data =
array([[2, 2, 5, 4, 4, 5, 5, 5, 4, 3],
       [4, 3, 4, 5, 3, 5, 5, 3, 4, 4],
       [3, 5, 2, 5, 4, 4, 5, 5, 4, 3],
       [3, 4, 5, 3, 4, 3, 4, 5, 4, 4],
       [2, 4, 3, 4, 4, 4, 4, 3, 3, 5],
       [4, 3, 4, 2, 6, 4, 5, 8, 3, 4],
       [4, 4, 5, 4, 5, 3, 3, 4, 3, 4],
       [4, 4, 5, 3, 4, 3, 4, 5, 5, 3],
       [4, 5, 5, 5, 5, 3, 5, 5, 3, 4],
       [3, 6, 4, 4, 3, 3, 3, 3, 4, 4],
       [4, 5, 4, 4, 4, 4, 3, 4, 3, 4],
       [3, 5, 3, 4, 3, 4, 5, 4, 3, 4],
       [4, 2, 4, 5, 5, 5, 6, 5, 4, 4],
       [3, 5, 5, 4, 4, 3, 3, 3, 3, 4],
       [4, 4, 3, 3, 4, 4, 4, 5, 4, 4],
       [3, 4, 4, 4, 5, 4, 4, 4, 4, 3]])
The entry directly below the largest entry -> 4
The last entry, reading row by row -> 3
The first entry on the main diagonal is 2
The bottom-left entry -> 3
Give the 2nd entry on the main diagonal.
3
Give the 3rd entry in reading order.
5
Give the third entry on the main diagonal.
2
Give the largest entry in the last column.
5
The fifth-last entry, reading row by row: 4
The top-right entry -> 3
The entry directly above 8 is 3
The entry just left of the largest entry is 5
The first entry in the row that holds the largest entry: 4
Give the 3rd-last entry, reading row by row.
4
The last entry of the largest entry's row -> 4
The maximum: 8
The fifth entry, reading row by row is 4
The largest entry in the last row: 5

arr =
[[  1  22   0   1   0   0 -33]
 [-21 -37  26 -20  -1   1  61]]
Counting starts at 1.
Give the bottom-left entry.
Answer: -21
The entry in row 1 and column 3 -> 0
Give the entry just right of 26.
Answer: -20
Give the entry just left of 61.
Answer: 1
Give the entry at row 1, column 1.
Answer: 1
The top-right entry: -33

grid =
array([[2529, 4162, 5040, 5713],
       [4543, 4393, 4800, 3834],
       [5422, 4286, 7958, 7346],
       [7370, 3954, 5009, 4487],
       [4777, 3535, 5374, 5774],
       [5884, 3832, 6938, 5131],
       [4475, 4394, 7895, 3928],
       [3019, 4807, 3441, 4938],
       [6316, 5972, 2899, 4388],
       [4281, 4137, 2711, 5016],
       [2671, 4823, 4439, 4675]])
Rows and columns are numbered from 1.
Report the entry just left of 3832.
Answer: 5884
The bottom entry of the column that holds the largest entry: 4439
The entry in row 2 and column 1: 4543
Report the entry in the bottom-right corner.
Answer: 4675
The entry in the top-left corner is 2529
Report the entry directly below 3535.
Answer: 3832
The entry just left of 5972 -> 6316
Report the bottom entry of the column that holds the smallest entry.
Answer: 2671
The entry just right of 5040 -> 5713
Report the entry directly above 4487.
Answer: 7346
The entry directly below 5972: 4137
Report the entry at row 1, column 2.
Answer: 4162
Report the entry directly above 5774.
Answer: 4487
The entry at row 1, column 3 -> 5040
The entry just left of 3834: 4800
Report the entry directly below 7895.
Answer: 3441
Report the entry directly above 4777.
Answer: 7370
The entry directly below 5009 -> 5374
Report the entry directly below 4800.
Answer: 7958
Report the entry directly below 4807.
Answer: 5972
Report the entry just right of 4475.
Answer: 4394
Report the entry in row 3 and column 1.
Answer: 5422
Report the entry just left of 5016.
Answer: 2711
The entry directly below 7370 -> 4777
The entry directly above 3928: 5131
